Below is a small trained network, with its code and all its weights. Each question gives an input and a class and asks what happens when units are switched off, that is, made to give their printed mean instead of their output.

import numpy as np


def w(rows, s, z=0):
    codes = np.array(rows[::2]) - 128.0
    scale = np.full(codes.shape[1], s)
    scale[-1] = z or s
    return codes * scale


def f(y):
    return np.maximum(y, 0)


def log_softmax(a):
    a = a - a.max(-1, keepdims=True)
    return a - np.log(np.exp(a).sum(-1, keepdims=True))


def net(x, mask):
    res = np.array(x, float).reshape(1, 5) / 4 @ E
    y = f(res @ A[0][:, :-1].T + A[0][:, -1])
    res = res + np.where(mask, y, B[0][:, -1]) @ B[0][:, :-1]
    return log_softmax(res[-1] @ U[:, :-1].T + U[:, -1])


A, B = {}, {}
E = w([
[244,69,141],'x0',
[106,144,2],'x1',
[108,143,38],'x2',
[82,5,125],'x3',
[184,154,31],'x4',
],0.0078)
A[0] = w([
[94,247,76,87],'neuron 1',
[36,28,113,206],'neuron 2',
[187,159,212,234],'neuron 3',
[133,185,142,253],'neuron 4',
[179,211,156,204],'neuron 5',
[191,67,17,225],'neuron 6',
],0.014,0.0047)
B[0] = w([
[53,114,79,230],'neuron 1',
[141,248,200,240],'neuron 2',
[165,71,200,230],'neuron 3',
[103,28,104,195],'neuron 4',
[94,60,132,211],'neuron 5',
[194,158,91,246],'neuron 6',
],0.011,0.012)
U = w([
[134,122,181,183],'0',
[115,51,141,164],'1',
[44,100,125,2],'2',
[202,180,46,115],'3',
[58,147,29,198],'4',
[44,252,157,85],'5',
],0.013,0.0058)

Each question gives the input, the list of numbers given to net, and the class t.
The units are the neurons (one row each of A and B). Each row of codes is followed by its name. A weight is (code - 128) times the scale printed after its matrix; where a second scale follows, it is the last column's (A, B and U).
mask holds one flag per neuron, in row order. A switched-off neuron (its flag False) gives its mean, the last column of its row in B, instead of its output. The means were averaged over made-up inputs and are rounded, as every weight is.
A unit's drop is (log p(t) with every unit on - log p(t) with that unit switched off) / (log p(t) with every unit on - log p(t) with every unit switched off).
The circuit of an input: a set's keep is (log p(t) with only the set's units on - log p(t) with every unit switched off) / (log p(t) with every unit on - log p(t) with every unit switched off). Starting from all 6 units, units are removed one at a time, each time the one whose removal leaves the highest keep (on an exact tie, the one counted first), for as long as the keep stays at least 0.8.
units of the circuit, in order: the units of the circuit, biggest drop first
k most important neurons: the k neurons with the biggest drops, biggest first
drop of u: that unit's drop, to one decimal
input [-3,-7,5,6,-7], class 5: units of the circuit, in order	[neuron 2]
input [3,-2,-1,-5,5], class 1: units of the circuit, in order	[neuron 2; neuron 5]
input [-6,0,-1,-3,-2], class 2: units of the circuit, in order	[neuron 6; neuron 2]
input [-4,-2,-1,3,3], class 5: units of the circuit, in order	[neuron 3; neuron 5; neuron 4]
input [0,6,-3,-7,-2], class 4: 2 most important neurons	[neuron 1; neuron 3]
input [-2,1,6,2,4], class 3: 3 most important neurons	[neuron 6; neuron 5; neuron 4]
input [0,-2,5,-7,2], class 4: 2 most important neurons	[neuron 1; neuron 3]
input [7,-2,-8,-3,0], class 1: 2 most important neurons	[neuron 2; neuron 5]
input [-4,-3,-3,-1,5], class 2: 2 most important neurons	[neuron 6; neuron 3]
input [-5,-2,-8,-3,7], class 2: 2 most important neurons	[neuron 6; neuron 1]
input [-7,-7,2,-4,1], class 2: 2 most important neurons	[neuron 1; neuron 6]
input [3,2,3,1,-5], class 5: 2 most important neurons	[neuron 3; neuron 4]
input [5,5,-8,-4,2], class 1: 2 most important neurons	[neuron 2; neuron 5]
input [4,7,2,-8,-1], class 4: units of the circuit, in order	[neuron 1]
input [1,6,-6,-3,-7], class 1: 2 most important neurons	[neuron 2; neuron 6]
input [-1,-2,8,-8,2], class 4: drop of neuron 1	0.1
input [0,1,-1,4,6], class 3: drop of neuron 6	0.1
input [0,0,-5,7,0], class 5: drop of neuron 6	0.0
